Here is a tiny trained network, its code and every weight. The questions are about switching its units off for an input and a class, where a switched-off unit gives its printed mean instead of its output.

import numpy as np


def w(rows, s, z=0):
    codes = np.array(rows[::2]) - 128.0
    scale = np.full(codes.shape[1], s)
    scale[-1] = z or s
    return codes * scale


def f(y):
    return y / 2 * (1 + np.tanh(0.7978845608 * (y + 0.044715 * y**3)))


def log_softmax(a):
    a = a - a.max(-1, keepdims=True)
    return a - np.log(np.exp(a).sum(-1, keepdims=True))


def net(x, mask):
    res = np.array(x, float).reshape(1, 6) / 4 @ E
    y = f(res @ A[0][:, :-1].T + A[0][:, -1])
    res = res + np.where(mask, y, B[0][:, -1]) @ B[0][:, :-1]
    return log_softmax(res[-1] @ U[:, :-1].T + U[:, -1])


A, B = {}, {}
E = w([
[134,157,32,151,73,123,174],'x0',
[136,128,130,133,129,125,136],'x1',
[92,84,65,170,201,128,155],'x2',
[184,109,150,148,132,105,173],'x3',
[103,216,152,116,199,29,179],'x4',
[4,94,217,168,56,176,237],'x5',
],0.011)
A[0] = w([
[146,180,162,98,29,71,70,91],'n1',
[75,173,112,81,136,106,120,197],'n2',
[112,114,166,87,180,168,95,85],'n3',
[79,75,57,141,197,95,111,128],'n4',
[113,150,26,108,46,102,158,50],'n5',
[150,61,89,141,71,250,65,90],'n6',
[197,133,78,114,155,77,43,2],'n7',
],0.011,0.0042)
B[0] = w([
[149,70,114,210,172,251,141,204],'n1',
[190,153,98,116,138,124,159,187],'n2',
[117,116,146,58,152,109,80,165],'n3',
[161,89,104,158,121,206,154,193],'n4',
[142,37,181,46,160,70,121,189],'n5',
[148,182,131,116,165,115,179,245],'n6',
[18,138,137,84,101,157,161,235],'n7',
],0.013,0.012)
U = w([
[8,156,144,104,48,157,200,77],'0',
[182,250,117,101,214,123,213,80],'1',
[153,38,168,52,186,97,94,122],'2',
[146,83,82,195,157,207,141,87],'3',
[142,157,113,106,122,142,151,251],'4',
[139,160,108,112,132,139,154,236],'5',
[139,143,74,150,128,94,91,98],'6',
[169,150,78,161,136,67,41,69],'7',
],0.011,0.014)

Each question gives the input, the list of numbers given to net, and the class t.
The units are the neurons (one row each of A and B). Each row of codes is followed by its name. A weight is (code - 128) times the scale printed after its matrix; where a second scale follows, it is the last column's (A, B and U).
mask holds one flag per neuron, in row order. A switched-off neuron (its flag False) gives its mean, the last column of its row in B, instead of its output. The means were averaged over made-up inputs and are rounded, as every weight is.
A unit's drop is (log p(t) with every unit on - log p(t) with that unit switched off) / (log p(t) with every unit on - log p(t) with every unit switched off).
The circuit of an input: a set's keep is (log p(t) with only the set's units on - log p(t) with every unit switched off) / (log p(t) with every unit on - log p(t) with every unit switched off). Starting from all 7 units, units are removed one at a time, each time the one whose removal leaves the highest keep (on an exact tie, the one counted first), for as long as the keep stays at least 0.8.
circuit, biggest first: the units of the circuit, biggest drop first
unit that matters most: the unit with the biggest drop
top k neurons: the k neurons with the biggest drops, biggest first
drop when u is switched off: that unit's drop, to one decimal
input [4,-8,-8,-7,7,-2], class 3: unit that matters most => n1
input [-8,-4,5,6,-8,-4], class 1: top 2 neurons => n6, n5
input [-3,4,5,3,4,0], class 3: top 3 neurons => n6, n4, n5
input [-5,2,7,7,3,5], class 3: circuit, biggest first => n7, n6
input [8,4,8,-7,-1,-8], class 0: top 2 neurons => n7, n1
input [3,-1,-5,6,5,-1], class 5: top 2 neurons => n6, n4
input [6,3,-8,1,-7,-1], class 3: top 3 neurons => n1, n2, n3
input [1,-8,5,-8,-1,3], class 4: circuit, biggest first => n1, n7
input [-8,4,6,-7,-6,4], class 2: top 2 neurons => n3, n7
input [4,-2,6,2,3,4], class 3: top 4 neurons => n7, n4, n6, n3
input [2,4,-4,2,1,-4], class 0: top 2 neurons => n7, n4
input [-7,6,6,5,-2,6], class 2: top 4 neurons => n7, n1, n3, n6
input [-2,-2,-1,0,-4,1], class 1: top 2 neurons => n6, n7
input [-4,-6,8,3,4,0], class 3: top 2 neurons => n4, n6
input [1,-8,-2,5,3,-3], class 4: unit that matters most => n6
input [-2,-3,-3,-6,-5,4], class 5: top 3 neurons => n7, n6, n2
input [8,7,0,6,-1,-5], class 2: drop when n5 is switched off => 1.1
input [-3,7,0,-2,-4,-7], class 0: drop when n7 is switched off => 0.9
input [-3,2,-8,-2,-5,5], class 3: drop when n7 is switched off => 0.3
input [-1,-8,4,-7,3,6], class 4: circuit, biggest first => n7
